Fidaz: [-62.1 -34.1 -80.6  55.0]
zer: [ 10.7  19.8 -48.9 -28.0]
suv: [ 17.4 -19.4  51.0 -19.9]
fatum: [-7.4 47.0 -9.1 16.7]
mefid: [ 52.7 -77.1  85.9 -25.4]
pobam: [ -2.8  31.1 -38.5   1.5]
kap: [-26.0 -17.4 -74.7  74.2]
lof: [ 56.4 -47.8  24.0  27.4]
Table of tags by key:
[10.6] -> Q_202
[-26.0] -> Q_825
[-48.9] -> Q_108
[19.8] -> Q_890
[10.7] -> Q_789
[56.3] -> Q_21
[56.4] -> Q_652
join zer 0:  => Q_789
[ -2.8  31.1 -38.5   1.5] => pobam
[ 56.4 -47.8  24.0  27.4] => lof

vemu: [ 44.4  24.7 -15.8  12.8  32.1 -29.9  32.6  -1.6  21.6 -15.1 -25.0  11.0
  35.1 -26.7  45.8  -0.9   3.9 -23.1 -11.5  22.9  19.6 -59.2  19.2   7.4
  16.3  68.7  56.6 -14.3 -37.0  52.3  19.3  -2.7   5.9   5.8  16.3 -43.1
 -11.5   3.6 -22.9]
pobam: [  8.8  31.2  21.5  15.0  22.8 -11.0  -4.9 -17.6   5.8 -18.7 -35.1  13.2
  11.7 -43.4   6.6  43.2   1.8  -0.3  -3.5  18.0  12.1 -37.8   3.2  19.1
  -8.8  72.8  50.9 -20.9 -20.5  38.7  28.9  12.9   4.2  29.8  22.3 -57.4
  17.4  24.9  -4.6]
mefid: [ 35.2  20.2  -3.5  10.1  37.7 -33.3   8.6   0.7   6.6   3.2 -16.8   3.3
   4.2 -35.9  33.4  17.2  -2.1  -4.6   7.6  18.7  14.7 -36.2  -4.0   8.0
  10.7  75.8  53.2 -13.4 -30.6  50.0  21.1  14.9  21.5  16.1  15.3 -51.1
  -7.4   9.8   1.1]
lof: [ 45.3   3.8 -18.0  13.8  39.6 -30.3  37.1 -17.1  19.9   4.5 -43.2  19.9
  14.5 -41.2  30.8  16.4  -4.6 -14.7   6.4  29.6  12.2 -30.6  28.7  -2.8
   2.0  65.7  54.6 -11.0 -24.2  58.3  32.6   5.9   1.8  10.4  17.8 -46.6
  12.4  15.1 -24.9]
zer: [ 29.4  31.5  14.9   5.8  37.4 -23.1  13.9  -6.5   8.0  -5.8 -30.4   4.4
  -3.0 -47.5  25.4  30.0 -24.9  -2.5  -5.2  19.8   8.9 -22.6   9.4  12.1
   3.5  77.7  52.9 -20.7   2.4  46.3  19.8   5.0  23.6  28.2  25.4 -58.3
   4.4  15.0 -17.0]
fatum: [ 40.2   2.3 -22.3  15.5  32.5 -30.3  40.5 -10.2  17.3  10.3 -51.0  12.4
  29.7 -60.6  32.4  26.2  -8.3   0.8  -7.8  16.4   4.7 -32.0  39.8  -8.5
  25.9  69.8  45.9  -7.6 -13.8  58.8  17.8 -12.5  -9.1  19.4  13.1 -56.0
  21.5  10.0  -7.1]
Fidaz: [ 28.1  22.8   5.5  14.6  39.5 -20.9  12.2 -23.1   9.7 -18.2 -34.2   7.9
  27.6 -51.4  11.3  16.2 -11.9   4.6 -10.0  13.7  25.8 -48.6  27.9   8.4
   7.7  52.2  49.0  -7.0 -11.4  52.0  35.3   2.3  11.4   9.2  25.6 -49.2
  -2.7 -20.9  -3.1]
vasot: [ 18.5  34.5  -1.8  22.8  49.6 -27.7  14.3 -10.4   6.8  -5.6 -27.5   5.1
  33.4 -43.1  31.2  12.9 -17.3  -8.2  -7.1   8.7  16.3 -52.0  17.4  16.7
  11.9  53.7  68.1  -5.8 -16.5  48.4  14.5  -0.8  16.1  17.0  30.2 -45.5
 -12.1 -10.5   2.1]
balot: [ 48.0  21.7 -17.6   2.0  52.0 -16.7  39.2 -10.3  19.5 -10.9 -39.1   3.5
  36.3 -33.7  45.3  10.2 -13.7  -2.2   6.6  16.4  17.6 -39.2  37.3  11.1
  18.0  61.3  43.1   0.1 -42.1  72.4  11.3 -14.3  12.5  19.3  25.7 -52.0
 -18.0  -5.5  -2.9]
suv: [ 38.8  34.2   8.0   3.1  35.3 -24.2  11.1  -9.0  13.5 -14.0 -12.9  14.9
   3.9 -35.8  33.4  17.8  -8.7  -1.5   0.7  19.9  11.9 -45.6   7.3  16.8
  -2.3  61.6  48.2  -7.7 -36.1  60.2  32.0  14.1  33.5   5.4  20.2 -32.2
  -2.2   2.2  13.6]
Lop: [ 20.0  12.2 -12.2  18.1  28.4 -31.6  24.7  -6.4  34.7  -4.1 -58.9   8.3
   7.8 -37.9  19.1  27.7 -18.6  -4.5   0.4  39.9  13.3 -33.4  14.1  -4.3
  -5.5  72.6  55.1 -39.0 -12.9  32.9  43.7  12.2   6.7  18.0  18.0 -57.4
  13.0  31.0 -27.3]
kap: [ 25.8  18.0 -16.2   2.2  35.6 -24.5  32.6  -8.5  21.7  12.6 -47.6  19.3
  22.8 -43.2  35.4  37.9  -7.6  -9.0   0.4  29.1  11.1 -29.5  18.2  11.0
   5.6  64.6  60.3 -26.5 -28.3  44.8  22.6  -4.3   3.6   9.3  16.4 -60.6
  11.1  19.6 -13.9]
key -> tag
[-10.1] -> Q_515
[-10.3] -> Q_58
[-6.5] -> Q_74
[19.4] -> Q_597
[-6.4] -> Q_18
[-1.6] -> Q_313
[-9.0] -> Q_643
[-10.2] -> Q_264
join fatum 7:  => Q_264
[ 40.2   2.3 -22.3  15.5  32.5 -30.3  40.5 -10.2  17.3  10.3 -51.0  12.4
  29.7 -60.6  32.4  26.2  -8.3   0.8  -7.8  16.4   4.7 -32.0  39.8  -8.5
  25.9  69.8  45.9  -7.6 -13.8  58.8  17.8 -12.5  -9.1  19.4  13.1 -56.0
  21.5  10.0  -7.1] => fatum
[ 45.3   3.8 -18.0  13.8  39.6 -30.3  37.1 -17.1  19.9   4.5 -43.2  19.9
  14.5 -41.2  30.8  16.4  -4.6 -14.7   6.4  29.6  12.2 -30.6  28.7  -2.8
   2.0  65.7  54.6 -11.0 -24.2  58.3  32.6   5.9   1.8  10.4  17.8 -46.6
  12.4  15.1 -24.9] => lof

fatum: [-34.7  29.4 -45.2 -34.4  19.8 -59.5  -9.9  15.5  19.5]
balot: [-13.2  19.9 -39.0 -26.2   9.5 -53.6 -22.1   9.5   2.2]
kap: [-34.8  32.1 -46.7 -37.7  20.5 -57.2  -2.0  12.9  23.7]
mefid: [-31.2  28.1 -44.2 -33.0  17.9 -58.7 -12.0  14.4  16.5]
Lop: [-27.4  29.6 -45.9 -30.9  18.4 -49.4   1.0   8.8  20.7]
vemu: [-30.5  30.6 -58.8 -42.3  21.2 -68.9 -16.4  15.6  16.2]
suv: [-13.9  11.9 -15.1 -11.7   6.7 -23.4  -4.2   6.0   7.1]
vasot: [-14.6  19.5 -48.4 -33.4  14.5 -48.7 -15.3   9.2   7.1]
pobam: [ -3.2  13.6 -40.0 -24.1   8.5 -44.0 -27.5   8.6  -5.5]
lof: [-27.4  29.6 -45.9 -36.9  18.4 -49.4   1.0   8.8  20.7]
Fidaz: [-11.7  13.6 -33.3 -23.3  10.5 -33.9  -7.5   8.6   8.4]
zer: [-31.7  28.0 -48.7 -37.2  20.6 -54.5  -7.2  13.9  19.8]
key -> tag
[-31.2] -> Q_188
[-13.9] -> Q_541
[-34.8] -> Q_411
[-27.4] -> Q_621
join Lop 0:  => Q_621
[-13.2  19.9 -39.0 -26.2   9.5 -53.6 -22.1   9.5   2.2] => balot
[-34.8  32.1 -46.7 -37.7  20.5 -57.2  -2.0  12.9  23.7] => kap

balot: [  8.1 -38.9  56.7 -49.3  22.2 -28.0 -32.0  -2.7  66.9   6.7 -25.3  12.3
 -50.5 -29.1 -15.7  45.3 -40.4  12.7 -63.4 -71.2  62.0  63.6   7.8 -22.7
  30.6  28.0 -15.0  40.2  -0.5]
Lop: [ 34.6 -50.0  52.5  50.8   4.9   9.0 -38.6  43.0  55.8  75.9  76.7  13.9
   0.5  31.8  39.8 -67.6  29.9 -16.8 -32.4  34.7  51.8  72.6  -6.3 -12.3
 -75.3  74.6  61.9  23.4  32.0]
mefid: [  8.1   6.4  56.7 -49.3 -16.8 -28.0 -32.0  -2.7  66.9   6.7 -25.3  12.3
 -50.5 -29.1 -15.7  45.3 -40.4  12.7 -63.4 -71.2  62.0  63.6   7.8  46.4
  30.6  28.0 -15.0  40.2  -0.5]
kap: [  5.5 -22.2  39.2 -65.3 -73.4 -63.7 -64.3  24.2  64.8 -66.3 -36.7 -34.2
  25.9 -18.3  26.3  27.6  12.9  48.9  37.9 -48.5 -26.4 -75.6  31.8 -61.0
 -67.4  26.7 -30.4   0.6 -72.3]
tags:
[23.4] -> Q_920
[74.5] -> Q_567
[40.2] -> Q_776
[43.1] -> Q_409
[23.3] -> Q_498
[43.0] -> Q_30
[74.6] -> Q_645
[0.6] -> Q_483
join Lop 27:  => Q_920
[  8.1 -38.9  56.7 -49.3  22.2 -28.0 -32.0  -2.7  66.9   6.7 -25.3  12.3
 -50.5 -29.1 -15.7  45.3 -40.4  12.7 -63.4 -71.2  62.0  63.6   7.8 -22.7
  30.6  28.0 -15.0  40.2  -0.5] => balot

lof: [-13.4 -14.9 -10.2  -1.3 -11.2]
vemu: [-66.9  47.7 -73.2  -2.3  54.9]
vasot: [-62.9  43.9 -68.4  -1.6  50.5]
Fidaz: [-34.9   9.9 -35.5  -1.6  14.8]
balot: [  8.8 -42.8  15.9  -1.3 -40.7]
tags:
[-1.5] -> Q_358
[-1.3] -> Q_129
[54.9] -> Q_669
[-2.3] -> Q_556
[55.0] -> Q_157
[-2.2] -> Q_732
[-1.6] -> Q_374
join vemu 3:  => Q_556
[-66.9  47.7 -73.2  -2.3  54.9] => vemu
[-34.9   9.9 -35.5  -1.6  14.8] => Fidaz
[  8.8 -42.8  15.9  -1.3 -40.7] => balot

kap: [  0.4  46.8   5.4  74.1  28.3  14.6 -68.2 -79.3  13.0 -16.1 -34.1 -35.3
  49.4  72.3  10.0  40.4  26.9   5.3 -15.3 -13.5 -26.9 -74.2  80.1 -28.5
 -34.4  79.1   6.6  75.5 -79.2 -25.8  30.0  12.3]
balot: [ 60.7  82.4   5.1 -56.4  49.5  23.0   4.3  -3.6 -65.6  61.5 -24.1 -68.2
 -80.7  70.8 -26.3 -41.2  31.0  25.0 -60.5 -68.4 -76.6 -69.1  -3.6  61.7
  40.5  52.1  -9.1 -67.6  57.0  49.7  16.1 -13.3]
lof: [ 32.8  -6.9 -47.2 -81.5 -79.8  65.1  35.4   3.7  -8.7 -58.0  63.9  53.3
   9.0 -44.9 -43.8  11.8  24.4  72.6 -37.7  36.3 -47.3 -74.6   7.5 -78.5
 -79.1 -22.6  74.0  62.3  84.7 -83.1  27.9 -59.2]
mefid: [ 56.4   2.9  48.4 -54.8  44.3 -50.1  42.2  26.2 -48.5 -13.9 -50.0  20.3
  76.5 -69.6 -38.8 -14.9   1.8  60.4  82.8 -63.1 -67.6  55.5 -19.0  32.0
 -68.5  24.1  43.7 -65.0  39.3 -34.4  47.2 -22.9]
vemu: [-32.6 -15.3  10.1 -75.7  29.8 -74.0  50.1 -55.5  26.1  73.3 -46.9 -49.8
 -34.4   7.0   1.9 -34.3  21.6  48.9  62.0   2.8  31.5  55.2  60.9  20.2
 -19.6 -77.9 -53.1 -19.2  37.4 -53.6 -57.9 -27.1]
fatum: [ 56.4   2.9  48.4 -54.8  44.3 -50.1  42.2  26.2 -48.5 -58.0 -50.0  20.3
  76.5 -69.6 -38.8 -14.9   1.8  60.4  82.8 -63.1 -67.6  55.5 -19.0  32.0
 -68.5  24.1  43.7 -65.0  39.3 -83.1  47.2 -22.9]
key -> tag
[-22.9] -> Q_438
[-59.2] -> Q_737
[5.5] -> Q_11
[5.4] -> Q_774
[-13.3] -> Q_194
[12.3] -> Q_451
[-79.4] -> Q_559
[12.2] -> Q_348
[-79.3] -> Q_396
join kap 31:  => Q_451
[ 56.4   2.9  48.4 -54.8  44.3 -50.1  42.2  26.2 -48.5 -58.0 -50.0  20.3
  76.5 -69.6 -38.8 -14.9   1.8  60.4  82.8 -63.1 -67.6  55.5 -19.0  32.0
 -68.5  24.1  43.7 -65.0  39.3 -83.1  47.2 -22.9] => fatum

vemu: [ 3.1 34.0 20.5 24.3 28.6  6.0]
Lop: [ 3.1 34.0 20.5 24.3 28.6  3.3]
suv: [ 25.6 -74.4 -49.7 -63.4 -68.6   7.0]
tags:
[-68.7] -> Q_49
[-68.6] -> Q_832
[-68.5] -> Q_983
[28.6] -> Q_280
[28.5] -> Q_343
[-63.3] -> Q_417
[7.0] -> Q_787
[-63.4] -> Q_365
join suv 4:  => Q_832
[ 3.1 34.0 20.5 24.3 28.6  6.0] => vemu
[ 3.1 34.0 20.5 24.3 28.6  3.3] => Lop

balot: [ 12.2 -17.7 -64.7 -54.0 -61.8 -62.6 -11.6]
pobam: [ 12.2 -17.7 -64.7 -37.4 -39.6 -39.4 -13.8]
kap: [-18.5 -30.3 -34.3 -34.8 -36.1 -35.6 -14.5]
Table of tags by key:
[-54.0] -> Q_819
[-39.6] -> Q_733
[12.2] -> Q_147
[-37.4] -> Q_359
[-37.3] -> Q_205
join pobam 3:  => Q_359
[-18.5 -30.3 -34.3 -34.8 -36.1 -35.6 -14.5] => kap

mefid: [ 10.9   7.7 -11.7 -25.0  42.3 -49.2]
balot: [-57.2  12.4 -17.7  -8.5 -54.1  -0.5]
suv: [-12.1 -80.5  19.5   3.6   3.4  -1.4]
zer: [ 10.9   6.1 -22.5  38.0  31.5  -2.8]
Table of tags by key:
[-80.4] -> Q_580
[12.3] -> Q_173
[6.1] -> Q_223
[12.5] -> Q_897
[6.2] -> Q_170
[-80.5] -> Q_546
[12.4] -> Q_356
[-54.1] -> Q_150
join balot 1:  => Q_356
[-12.1 -80.5  19.5   3.6   3.4  -1.4] => suv
[-57.2  12.4 -17.7  -8.5 -54.1  -0.5] => balot
[ 10.9   6.1 -22.5  38.0  31.5  -2.8] => zer

